Below are the code and all the weights of a small trained network. Each question names an input and a class and asks about switching units off, where a switched-off unit gives its printed mean instead of its output.

import numpy as np


def w(rows, s, z=0):
    codes = np.array(rows[::2]) - 128.0
    scale = np.full(codes.shape[1], s)
    scale[-1] = z or s
    return codes * scale


def norm(h):
    return h / np.sqrt((h * h).mean(-1, keepdims=True) + 1e-5)


def f(y):
    return y / 2 * (1 + np.tanh(0.7978845608 * (y + 0.044715 * y**3)))


def log_softmax(a):
    a = a - a.max(-1, keepdims=True)
    return a - np.log(np.exp(a).sum(-1, keepdims=True))


def net(x, mask):
    res = np.array(x, float).reshape(1, 3) / 4 @ E
    u = 0
    for l in range(4):
        y = f(norm(res) @ A[l][:, :-1].T + A[l][:, -1])
        res = res + np.where(mask[u : u + 8], y, B[l][:, -1]) @ B[l][:, :-1]
        u += 8
    return log_softmax(norm(res)[-1] @ U[:, :-1].T + U[:, -1])


A, B = {}, {}
E = w([
[248,122,147,125],'x0',
[130,148,129,243],'x1',
[159,93,4,134],'x2',
],0.0017)
A[0] = w([
[160,133,252,128,134],'0.n0',
[123,139,116,102,70],'0.n1',
[134,213,91,227,101],'0.n2',
[130,118,150,126,2],'0.n3',
[128,155,115,125,136],'0.n4',
[171,65,37,132,210],'0.n5',
[103,127,101,122,157],'0.n6',
[123,111,126,136,162],'0.n7',
],0.0031,0.0023)
B[0] = w([
[95,244,81,112,170],'0.n0',
[156,62,116,119,91],'0.n1',
[115,1,178,176,152],'0.n2',
[218,87,21,104,54],'0.n3',
[119,115,139,131,135],'0.n4',
[88,232,198,123,254],'0.n5',
[97,113,170,131,158],'0.n6',
[110,142,149,132,157],'0.n7',
],0.0021,0.0015)
A[1] = w([
[62,144,140,129,43],'1.n0',
[153,138,127,129,68],'1.n1',
[137,122,127,125,113],'1.n2',
[119,122,123,128,66],'1.n3',
[82,153,134,126,10],'1.n4',
[151,85,2,140,56],'1.n5',
[149,90,9,135,48],'1.n6',
[146,82,24,136,26],'1.n7',
],0.0051,0.0013)
B[1] = w([
[196,169,114,128,252],'1.n0',
[118,129,103,126,58],'1.n1',
[117,117,126,130,89],'1.n2',
[139,117,130,127,44],'1.n3',
[203,165,122,123,126],'1.n4',
[109,180,236,122,195],'1.n5',
[101,172,255,102,162],'1.n6',
[123,156,216,110,97],'1.n7',
],0.0036,0.00045)
A[2] = w([
[254,79,177,125,61],'2.n0',
[129,131,169,134,6],'2.n1',
[126,147,142,73,87],'2.n2',
[45,105,121,128,52],'2.n3',
[128,132,106,90,114],'2.n4',
[126,117,137,126,124],'2.n5',
[126,202,144,112,124],'2.n6',
[66,137,111,126,88],'2.n7',
],0.0051,0.0014)
B[2] = w([
[5,250,10,120,190],'2.n0',
[33,140,132,80,78],'2.n1',
[86,108,152,210,185],'2.n2',
[184,204,65,97,149],'2.n3',
[114,106,120,205,146],'2.n4',
[109,127,123,130,117],'2.n5',
[186,145,203,168,254],'2.n6',
[194,193,106,121,169],'2.n7',
],0.0029,0.00094)
A[3] = w([
[40,199,80,119,19],'3.n0',
[119,143,198,110,24],'3.n1',
[117,151,96,115,52],'3.n2',
[177,43,57,122,2],'3.n3',
[168,157,155,150,200],'3.n4',
[116,80,134,3,118],'3.n5',
[123,127,144,158,150],'3.n6',
[125,138,118,71,43],'3.n7',
],0.0047,0.0017)
B[3] = w([
[213,177,72,72,177],'3.n0',
[124,198,150,137,137],'3.n1',
[161,173,131,168,106],'3.n2',
[128,147,172,77,93],'3.n3',
[78,99,116,80,248],'3.n4',
[69,73,103,254,191],'3.n5',
[88,89,122,90,167],'3.n6',
[150,151,130,212,103],'3.n7',
],0.0037,0.0013)
U = w([
[74,189,245,106,180],'0',
[61,30,101,254,196],'1',
[166,209,19,105,190],'2',
[174,26,130,38,136],'3',
[194,93,144,143,13],'4',
[206,89,148,146,2],'5',
],0.011,0.0058)

Each question gives the input, the list of numbers given to net, and the class t.
The units are the neurons (one row each of A and B). Each row of codes is followed by its name. A weight is (code - 128) times the scale printed after its matrix; where a second scale follows, it is the last column's (A, B and U).
mask holds one flag per neuron, layer by layer. A switched-off neuron (its flag False) gives its mean, the last column of its row in B, instead of its output. The means were averaged over made-up inputs and are rounded, as every weight is.
A unit's drop is (log p(t) with every unit on - log p(t) with that unit switched off) / (log p(t) with every unit on - log p(t) with every unit switched off).
The circuit of an input: a set's keep is (log p(t) with only the set's units on - log p(t) with every unit switched off) / (log p(t) with every unit on - log p(t) with every unit switched off). Starting from the 12 units with the biggest drops (on a tie, the unit counted first), units are removed one at a time, each time the one whose removal leaves the highest keep (on an exact tie, the one counted first), for as long as the keep stays at least 0.8.
units of the circuit, in order: the units of the circuit, biggest drop first
k most important neurons: the k neurons with the biggest drops, biggest first
k most important neurons of layer l: the k neurons of layer l with the biggest drops, biggest first
input [-8,7,1], class 2: 2 most important neurons => [2.n3; 3.n5]
input [-8,6,2], class 2: units of the circuit, in order => [2.n3; 3.n0]
input [-6,-1,8], class 0: units of the circuit, in order => [1.n6; 1.n5]
input [7,6,8], class 0: units of the circuit, in order => [1.n5; 1.n6; 1.n7]
input [7,-4,2], class 2: units of the circuit, in order => [2.n0]
input [-5,3,5], class 0: units of the circuit, in order => [1.n5; 1.n6]
input [-2,3,0], class 3: 2 most important neurons => [3.n5; 2.n0]
input [4,4,-2], class 1: units of the circuit, in order => [3.n0; 1.n6]
input [-1,0,-2], class 3: 2 most important neurons => [2.n0; 0.n5]
input [1,-2,3], class 3: 3 most important neurons => [0.n5; 2.n0; 3.n3]
input [-2,-5,-4], class 1: 3 most important neurons => [2.n0; 0.n5; 1.n5]
input [-5,-5,-4], class 1: 3 most important neurons => [3.n5; 2.n0; 0.n5]
input [1,3,-2], class 3: 2 most important neurons => [3.n5; 2.n2]
input [8,1,-7], class 2: most important neuron => [2.n0]
input [-6,-8,1], class 1: 2 most important neurons => [3.n5; 2.n0]
input [-2,-3,3], class 3: 4 most important neurons => [0.n5; 2.n0; 3.n5; 2.n4]
input [-2,-3,1], class 3: 3 most important neurons => [2.n0; 2.n4; 3.n3]
input [8,8,-3], class 1: 2 most important neurons of layer 2 => [2.n3; 2.n7]
input [5,4,-4], class 2: 2 most important neurons of layer 1 => [1.n5; 1.n6]
input [7,8,-3], class 1: most important neuron of layer 3 => [3.n0]
input [-7,5,0], class 2: 2 most important neurons of layer 2 => [2.n3; 2.n2]
input [2,3,1], class 3: 2 most important neurons of layer 2 => [2.n2; 2.n4]
